Look-ups in named tables: a row name and a column name give one cell, copied from the table.

paretik.csv
,rog,bivusam,maf,mil
zafubo,-1885,-1064,3268,2504
sase,531,-1820,7036,4254
tamadu,-6112,4716,-3744,6173
fum,2587,4964,-1453,5465
bik,6065,538,3275,-4367

rog of bik = 6065
bivusam of fum = 4964
mil of bik = -4367
mil of zafubo = 2504
rog of fum = 2587
maf of sase = 7036
rog of zafubo = -1885
maf of bik = 3275
rog of tamadu = -6112
bivusam of sase = -1820

big
           gav  ladukov   pepo
sif       -885     -879   2163
rofupuz   -734     -487   -597
donegup  -2051      -32    960
sus       2309    -6533  -1188
bim      -1754    -1394  -2816
muzeso   -1794     -791  -1178
zemuz      -21      340   1351
gemebi   -1355     -808   -256
sez      -4047     1505  -5590
tefaz     -909    -1961   -157
bamib    -4162     -659   6072
nor      -1001     -603   -649

zemuz, pepo -> 1351
rofupuz, ladukov -> -487
donegup, ladukov -> -32
sif, ladukov -> -879
nor, pepo -> -649
sez, gav -> -4047
muzeso, ladukov -> -791
sez, pepo -> -5590
muzeso, pepo -> -1178
bim, ladukov -> -1394

tes:
	risibe	zes	pumagol	fusikuf	labi
sipogo	3.041	1.264	1.133	3.143	-5.612
rol	2.236	4.661	0.101	-0.002	4.429
nem	3.372	4.915	1.337	0.516	6.895
balaga	3.372	5.060	-0.147	-0.683	5.903
bugub	3.542	4.135	4.539	3.650	7.272
dut	2.666	5.014	1.844	3.372	7.544
boper	2.784	0.426	-0.288	2.725	-9.801
nukisor	1.962	4.708	3.372	-0.524	5.260
rolerik	2.376	4.888	1.148	0.543	6.284

nem, risibe => 3.372
balaga, pumagol => -0.147
nem, labi => 6.895
nukisor, pumagol => 3.372
rolerik, risibe => 2.376
sipogo, risibe => 3.041
rol, fusikuf => -0.002
nukisor, zes => 4.708
nem, zes => 4.915
bugub, zes => 4.135
bugub, labi => 7.272
sipogo, pumagol => 1.133
rolerik, fusikuf => 0.543
Which row has the largest zes? balaga

tal =
cols = zunufuz, zaroba, lupi, bak, zetaf, mem, nivabi, mep
duf: [93, 66, 70, 83, 38, 91, 67, 24]
piz: [52, 41, 67, 46, 78, 23, 69, 64]
lub: [50, 43, 64, 51, 63, 63, 63, 59]
bigusef: [65, 66, 57, 60, 56, 51, 60, 54]
tofoz: [95, 36, 55, 30, 34, 26, 45, 82]
mobas: [64, 55, 50, 54, 57, 58, 56, 51]
sakomed: [35, 53, 30, 68, 38, 74, 84, 81]
ver: [40, 38, 54, 57, 62, 66, 63, 64]
zineve: [68, 37, 60, 48, 46, 45, 53, 64]
repev: [58, 46, 62, 59, 54, 53, 64, 63]
vumupi: [27, 69, 23, 78, 43, 79, 68, 90]
tud: [84, 40, 50, 45, 33, 41, 46, 71]
toveda: [35, 54, 45, 54, 47, 64, 70, 73]
ziv: [32, 53, 43, 71, 36, 87, 78, 73]

What is the zaroba of zineve in tal? 37
What is the zetaf of lub in tal? 63
What is the nivabi of repev in tal? 64
What is the zaroba of sakomed in tal? 53
What is the mem of tofoz in tal? 26
What is the zunufuz of ver in tal? 40

Table fusar
|  | guri | noda | tus | mal | vabedo |
|---|---|---|---|---|---|
| nelo | 61.3 | 66.6 | 11.8 | 31.7 | 70.3 |
| fif | 76.8 | 76.8 | 89.4 | 94.1 | 63.9 |
| tinizo | 87.4 | 74.1 | 77.7 | 88.4 | 81.7 |
| musavap | 82.0 | 75.3 | 71.5 | 81.6 | 84.0 |
| nis | 76.4 | 78.9 | 89.8 | 93.6 | 69.0 |
| miluv | 72.3 | 79.8 | 80.9 | 85.3 | 83.9 |
| ranivu | 59.3 | 63.5 | 82.2 | 47.3 | 81.6 |
| dofego | 60.4 | 67.1 | 38.3 | 33.8 | 76.5 |
| munal | 78.3 | 74.5 | 94.6 | 88.5 | 68.1 |

mal of nelo is 31.7
guri of nelo is 61.3
guri of miluv is 72.3
tus of ranivu is 82.2
guri of nis is 76.4
tus of dofego is 38.3
vabedo of munal is 68.1
noda of nis is 78.9
mal of miluv is 85.3
Which row has the largest vabedo? musavap

